Below is a small trained network, with its code and all its weights. Each question gives an input and a class and asks what happens when units are switched off, that is, made to give their printed mean instead of their output.

import numpy as np


def w(rows, s, z=0):
    codes = np.array(rows[::2]) - 128.0
    scale = np.full(codes.shape[1], s)
    scale[-1] = z or s
    return codes * scale


def norm(h):
    return h / np.sqrt((h * h).mean(-1, keepdims=True) + 1e-5)


def f(y):
    return np.maximum(y, 0)


def log_softmax(a):
    a = a - a.max(-1, keepdims=True)
    return a - np.log(np.exp(a).sum(-1, keepdims=True))


def net(x, mask):
    res = np.array(x, float).reshape(1, 8) / 4 @ E
    u = 0
    for l in range(4):
        y = f(norm(res) @ A[l][:, :-1].T + A[l][:, -1])
        res = res + np.where(mask[u : u + 6], y, B[l][:, -1]) @ B[l][:, :-1]
        u += 6
    return log_softmax(norm(res)[-1] @ U[:, :-1].T + U[:, -1])


A, B = {}, {}
E = w([
[137,142,119,139,127,139,133,117],'x0',
[133,140,122,124,124,129,131,132],'x1',
[160,62,40,127,138,110,158,119],'x2',
[126,127,129,128,126,125,127,134],'x3',
[82,155,111,179,212,45,184,119],'x4',
[127,128,135,112,118,120,146,125],'x5',
[132,137,123,126,124,131,137,130],'x6',
[249,124,176,158,119,86,112,169],'x7',
],0.016)
A[0] = w([
[130,127,116,138,104,111,104,92,19],'L0N1',
[52,92,67,78,82,217,108,102,40],'L0N2',
[112,128,111,158,125,139,90,124,25],'L0N3',
[153,145,129,129,145,79,109,127,2],'L0N4',
[147,63,81,89,95,184,128,128,50],'L0N5',
[98,101,120,69,52,250,90,118,74],'L0N6',
],0.015,0.005)
B[0] = w([
[152,170,105,98,118,133,140,115,128],'L0N1',
[129,169,107,154,248,42,180,112,223],'L0N2',
[113,141,103,183,99,153,118,86,130],'L0N3',
[118,93,164,100,167,105,158,173,144],'L0N4',
[210,135,56,101,101,134,80,83,187],'L0N5',
[180,89,251,177,150,73,165,171,254],'L0N6',
],0.011,0.014)
A[1] = w([
[53,106,51,108,130,145,97,97,45],'L1N1',
[39,188,208,117,138,149,103,137,113],'L1N2',
[55,121,40,85,114,145,154,116,85],'L1N3',
[3,197,98,76,161,168,125,112,6],'L1N4',
[131,222,237,145,123,131,98,140,145],'L1N5',
[202,86,158,79,32,222,70,153,85],'L1N6',
],0.019,0.0024)
B[1] = w([
[68,121,126,134,102,98,164,197,148],'L1N1',
[180,189,123,149,127,92,58,53,191],'L1N2',
[63,126,115,119,83,99,151,205,154],'L1N3',
[143,174,113,114,110,137,96,2,173],'L1N4',
[46,77,135,90,117,184,130,192,250],'L1N5',
[99,122,93,141,14,190,104,46,195],'L1N6',
],0.019)
A[2] = w([
[117,222,249,132,174,134,121,185,94],'L2N1',
[216,94,81,105,197,118,150,156,3],'L2N2',
[202,129,106,98,160,92,135,155,43],'L2N3',
[76,156,234,164,106,133,137,117,159],'L2N4',
[110,162,149,82,130,148,82,176,70],'L2N5',
[203,98,78,159,123,143,178,124,117],'L2N6',
],0.02,0.0032)
B[2] = w([
[135,175,183,80,153,127,67,225,249],'L2N1',
[141,2,68,115,186,157,134,77,196],'L2N2',
[121,52,104,157,150,125,124,102,179],'L2N3',
[128,127,144,133,148,188,81,188,246],'L2N4',
[150,107,155,166,185,130,192,89,185],'L2N5',
[158,131,166,120,166,86,138,73,185],'L2N6',
],0.019,0.013)
A[3] = w([
[239,161,87,126,64,118,163,85,3],'L3N1',
[217,179,60,138,131,139,69,18,78],'L3N2',
[92,166,111,116,105,162,69,173,103],'L3N3',
[97,80,46,126,172,89,223,108,176],'L3N4',
[93,171,161,140,186,118,166,215,13],'L3N5',
[250,26,55,141,91,78,180,117,130],'L3N6',
],0.018,0.0016)
B[3] = w([
[63,220,112,119,194,83,68,145,174],'L3N1',
[153,206,137,102,87,45,103,125,236],'L3N2',
[237,87,64,142,112,73,191,143,229],'L3N3',
[121,87,138,162,104,176,210,174,241],'L3N4',
[117,212,154,83,152,94,90,165,244],'L3N5',
[140,149,125,141,191,111,122,6,252],'L3N6',
],0.019,0.012)
U = w([
[160,132,203,83,164,125,75,232,195],'0',
[153,208,131,111,78,69,74,46,180],'1',
[171,49,126,140,183,94,168,70,193],'2',
[68,134,118,141,94,95,226,186,2],'3',
[152,72,134,120,9,208,96,155,36],'4',
],0.015,0.0028)

Each question gives the input, the list of numbers given to net, and the class t.
The units are the neurons (one row each of A and B). Each row of codes is followed by its name. A weight is (code - 128) times the scale printed after its matrix; where a second scale follows, it is the last column's (A, B and U).
mask holds one flag per neuron, layer by layer. A switched-off neuron (its flag False) gives its mean, the last column of its row in B, instead of its output. The means were averaged over made-up inputs and are rounded, as every weight is.
A unit's drop is (log p(t) with every unit on - log p(t) with that unit switched off) / (log p(t) with every unit on - log p(t) with every unit switched off).
The circuit of an input: a set's keep is (log p(t) with only the set's units on - log p(t) with every unit switched off) / (log p(t) with every unit on - log p(t) with every unit switched off). Starting from the 12 units with the biggest drops (on a tie, the unit counted first), units are removed one at a time, each time the one whose removal leaves the highest keep (on an exact tie, the one counted first), for as long as the keep stays at least 0.8.
circuit, biggest first: the units of the circuit, biggest drop first
most important unit: the unit with the biggest drop
k most important neurons: the k neurons with the biggest drops, biggest first
k most important neurons of layer l: the k neurons of layer l with the biggest drops, biggest first
input [1,6,-1,3,1,7,-6,-2], class 1: most important neuron of layer 0 => [L0N6]
input [8,-8,2,1,5,7,6,-3], class 3: 2 most important neurons => [L0N6, L1N3]
input [-1,-6,-6,-4,7,-6,8,-3], class 1: circuit, biggest first => [L0N6, L1N4]
input [0,-4,-3,-4,-3,1,-8,2], class 4: 2 most important neurons => [L0N2, L1N6]
input [6,-2,-5,8,-2,4,2,5], class 4: circuit, biggest first => [L0N2, L1N6]
input [-1,-1,-3,6,-4,6,4,5], class 4: circuit, biggest first => [L1N6, L0N2]
input [4,-4,1,0,7,-6,3,-1], class 3: 3 most important neurons => [L0N6, L1N2, L2N1]
input [-2,-2,4,7,-8,-1,6,-6], class 2: 2 most important neurons => [L0N2, L0N5]
input [0,3,1,0,0,0,-2,6], class 1: 4 most important neurons of layer 1 => [L1N5, L1N3, L1N1, L1N6]
input [8,4,1,-2,-5,7,-8,-2], class 2: 2 most important neurons of layer 0 => [L0N5, L0N2]
input [0,-1,2,-6,-8,-1,-5,6], class 1: 2 most important neurons => [L1N5, L0N5]
input [8,-1,-8,7,-3,8,4,7], class 4: 2 most important neurons of layer 1 => [L1N6, L1N5]
input [-6,3,1,4,1,-6,1,1], class 2: 2 most important neurons => [L0N6, L1N5]
input [-3,-8,1,-2,4,8,3,-8], class 3: 2 most important neurons => [L1N3, L1N1]
input [0,-2,-5,3,-1,-1,4,3], class 4: most important neuron of layer 1 => [L1N5]
input [8,-1,-2,3,7,-3,-8,0], class 1: 2 most important neurons => [L0N6, L1N4]
input [-5,4,6,-5,0,0,-7,8], class 1: 4 most important neurons => [L0N2, L0N6, L1N6, L1N5]
input [-5,8,1,-4,-3,2,-4,-6], class 2: 2 most important neurons of layer 0 => [L0N2, L0N5]
input [4,2,0,-8,-8,7,-6,-8], class 0: 3 most important neurons => [L0N6, L0N2, L2N1]
input [5,5,6,1,-8,3,8,0], class 2: 2 most important neurons of layer 0 => [L0N2, L0N6]
input [4,5,4,3,3,7,6,6], class 2: most important unit => L1N6
input [-6,7,-6,-7,-6,-1,1,1], class 4: 2 most important neurons => [L1N6, L0N2]
